Below are the code and all the weights of a small trained network. Each question names an input and a class and asks about switching units off, where a switched-off unit gives its printed mean instead of its output.

import numpy as np


def w(rows, s, z=0):
    codes = np.array(rows[::2]) - 128.0
    scale = np.full(codes.shape[1], s)
    scale[-1] = z or s
    return codes * scale


def norm(h):
    return h / np.sqrt((h * h).mean(-1, keepdims=True) + 1e-5)


def f(y):
    return y / 2 * (1 + np.tanh(0.7978845608 * (y + 0.044715 * y**3)))


def log_softmax(a):
    a = a - a.max(-1, keepdims=True)
    return a - np.log(np.exp(a).sum(-1, keepdims=True))


def net(x, mask):
    res = np.array(x, float).reshape(1, 8) / 4 @ E
    u = 0
    for l in range(3):
        y = f(norm(res) @ A[l][:, :-1].T + A[l][:, -1])
        res = res + np.where(mask[u : u + 9], y, B[l][:, -1]) @ B[l][:, :-1]
        u += 9
    return log_softmax(norm(res)[-1] @ U[:, :-1].T + U[:, -1])


A, B = {}, {}
E = w([
[129,127,130],'x0',
[251,8,254],'x1',
[137,61,31],'x2',
[132,130,126],'x3',
[126,129,127],'x4',
[132,126,128],'x5',
[128,129,126],'x6',
[6,95,143],'x7',
],0.00083)
A[0] = w([
[128,128,128,128],'0.n1',
[116,46,211,11],'0.n2',
[163,143,130,201],'0.n3',
[144,228,153,215],'0.n4',
[1,155,76,3],'0.n5',
[87,223,141,101],'0.n6',
[119,53,198,49],'0.n7',
[139,151,119,131],'0.n8',
[94,129,113,83],'0.n9',
],0.0023,0.00041)
B[0] = w([
[128,128,128,128],'0.n1',
[130,6,120,197],'0.n2',
[109,153,102,191],'0.n3',
[185,195,62,231],'0.n4',
[152,174,239,254],'0.n5',
[192,200,115,174],'0.n6',
[126,18,111,195],'0.n7',
[132,158,119,126],'0.n8',
[139,144,163,108],'0.n9',
],0.0017,0.00025)
A[1] = w([
[145,164,110,155],'1.n1',
[240,56,207,203],'1.n2',
[254,64,164,79],'1.n3',
[84,80,202,2],'1.n4',
[211,108,82,156],'1.n5',
[165,150,200,129],'1.n6',
[89,219,90,142],'1.n7',
[82,90,231,30],'1.n8',
[119,112,136,103],'1.n9',
],0.0022,0.00068)
B[1] = w([
[153,173,88,143],'1.n1',
[63,121,207,254],'1.n2',
[83,145,207,179],'1.n3',
[98,64,141,105],'1.n4',
[126,202,137,158],'1.n5',
[43,120,70,142],'1.n6',
[227,175,132,176],'1.n7',
[54,7,121,125],'1.n8',
[120,111,141,119],'1.n9',
],0.0017,0.00074)
A[2] = w([
[152,153,213,54],'2.n1',
[211,47,119,253],'2.n2',
[139,170,7,182],'2.n3',
[14,153,157,181],'2.n4',
[183,132,202,70],'2.n5',
[223,83,200,146],'2.n6',
[56,152,57,190],'2.n7',
[203,52,158,207],'2.n8',
[5,160,66,185],'2.n9',
],0.0031,0.0013)
B[2] = w([
[93,182,198,114],'2.n1',
[90,177,15,255],'2.n2',
[108,9,130,233],'2.n3',
[246,159,215,209],'2.n4',
[41,190,165,124],'2.n5',
[5,204,109,207],'2.n6',
[204,27,192,206],'2.n7',
[48,231,32,237],'2.n8',
[217,61,246,227],'2.n9',
],0.0023,0.00097)
U = w([
[229,245,108,211],'0',
[213,145,244,146],'1',
[34,231,169,170],'2',
[32,70,229,95],'3',
[233,87,3,173],'4',
[228,1,164,96],'5',
[40,167,3,74],'6',
[46,10,75,12],'7',
],0.0097,0.0011)

Each question gives the input, the list of numbers given to net, and the class t.
The units are the neurons (one row each of A and B). Each row of codes is followed by its name. A weight is (code - 128) times the scale printed after its matrix; where a second scale follows, it is the last column's (A, B and U).
mask holds one flag per neuron, layer by layer. A switched-off neuron (its flag False) gives its mean, the last column of its row in B, instead of its output. The means were averaged over made-up inputs and are rounded, as every weight is.
A unit's drop is (log p(t) with every unit on - log p(t) with that unit switched off) / (log p(t) with every unit on - log p(t) with every unit switched off).
The circuit of an input: a set's keep is (log p(t) with only the set's units on - log p(t) with every unit switched off) / (log p(t) with every unit on - log p(t) with every unit switched off). Starting from the 12 units with the biggest drops (on a tie, the unit counted first), units are removed one at a time, each time the one whose removal leaves the highest keep (on an exact tie, the one counted first), for as long as the keep stays at least 0.8.
units of the circuit, in order: the units of the circuit, biggest drop first
k most important neurons: the k neurons with the biggest drops, biggest first
top k neurons in layer l: the k neurons of layer l with the biggest drops, biggest first
drop when u is switched off: that unit's drop, to one decimal
input [-6,7,2,0,0,-2,-2,0], class 6: units of the circuit, in order => [2.n8; 2.n2; 2.n6]
input [1,-4,1,8,6,2,8,0], class 4: units of the circuit, in order => [1.n2; 2.n3; 1.n7; 2.n5]
input [-4,-4,0,0,-4,-6,-7,0], class 0: units of the circuit, in order => [1.n7; 0.n5; 1.n2]
input [4,0,-3,-5,-3,6,-2,3], class 1: units of the circuit, in order => [2.n4]
input [1,-1,-6,4,1,0,-7,0], class 0: 2 most important neurons => [0.n4; 0.n6]
input [8,-6,2,6,1,-7,5,-1], class 4: top 3 neurons in layer 1 => [1.n2; 1.n3; 1.n7]
input [0,-3,3,3,-6,0,2,0], class 4: 3 most important neurons => [1.n2; 1.n7; 1.n3]
input [3,-3,-2,5,6,6,0,0], class 0: 2 most important neurons => [1.n7; 0.n6]
input [2,-4,-7,-1,-1,-7,-4,-1], class 0: top 2 neurons in layer 0 => [0.n4; 0.n6]
input [1,-4,-7,-1,-3,-5,4,1], class 1: 2 most important neurons => [2.n8; 2.n2]
input [-2,8,0,-8,-1,-7,-7,3], class 3: 2 most important neurons => [1.n2; 1.n3]
input [-3,8,7,-7,-8,1,1,-8], class 6: drop when 2.n6 is switched off => 0.1
input [-6,3,-5,8,-7,1,1,-2], class 2: drop when 2.n9 is switched off => 0.0
input [-1,8,7,1,0,-6,-8,-2], class 6: top neuron in layer 2 => [2.n8]
input [-1,-5,-7,7,4,2,1,-2], class 0: drop when 2.n2 is switched off => -0.1
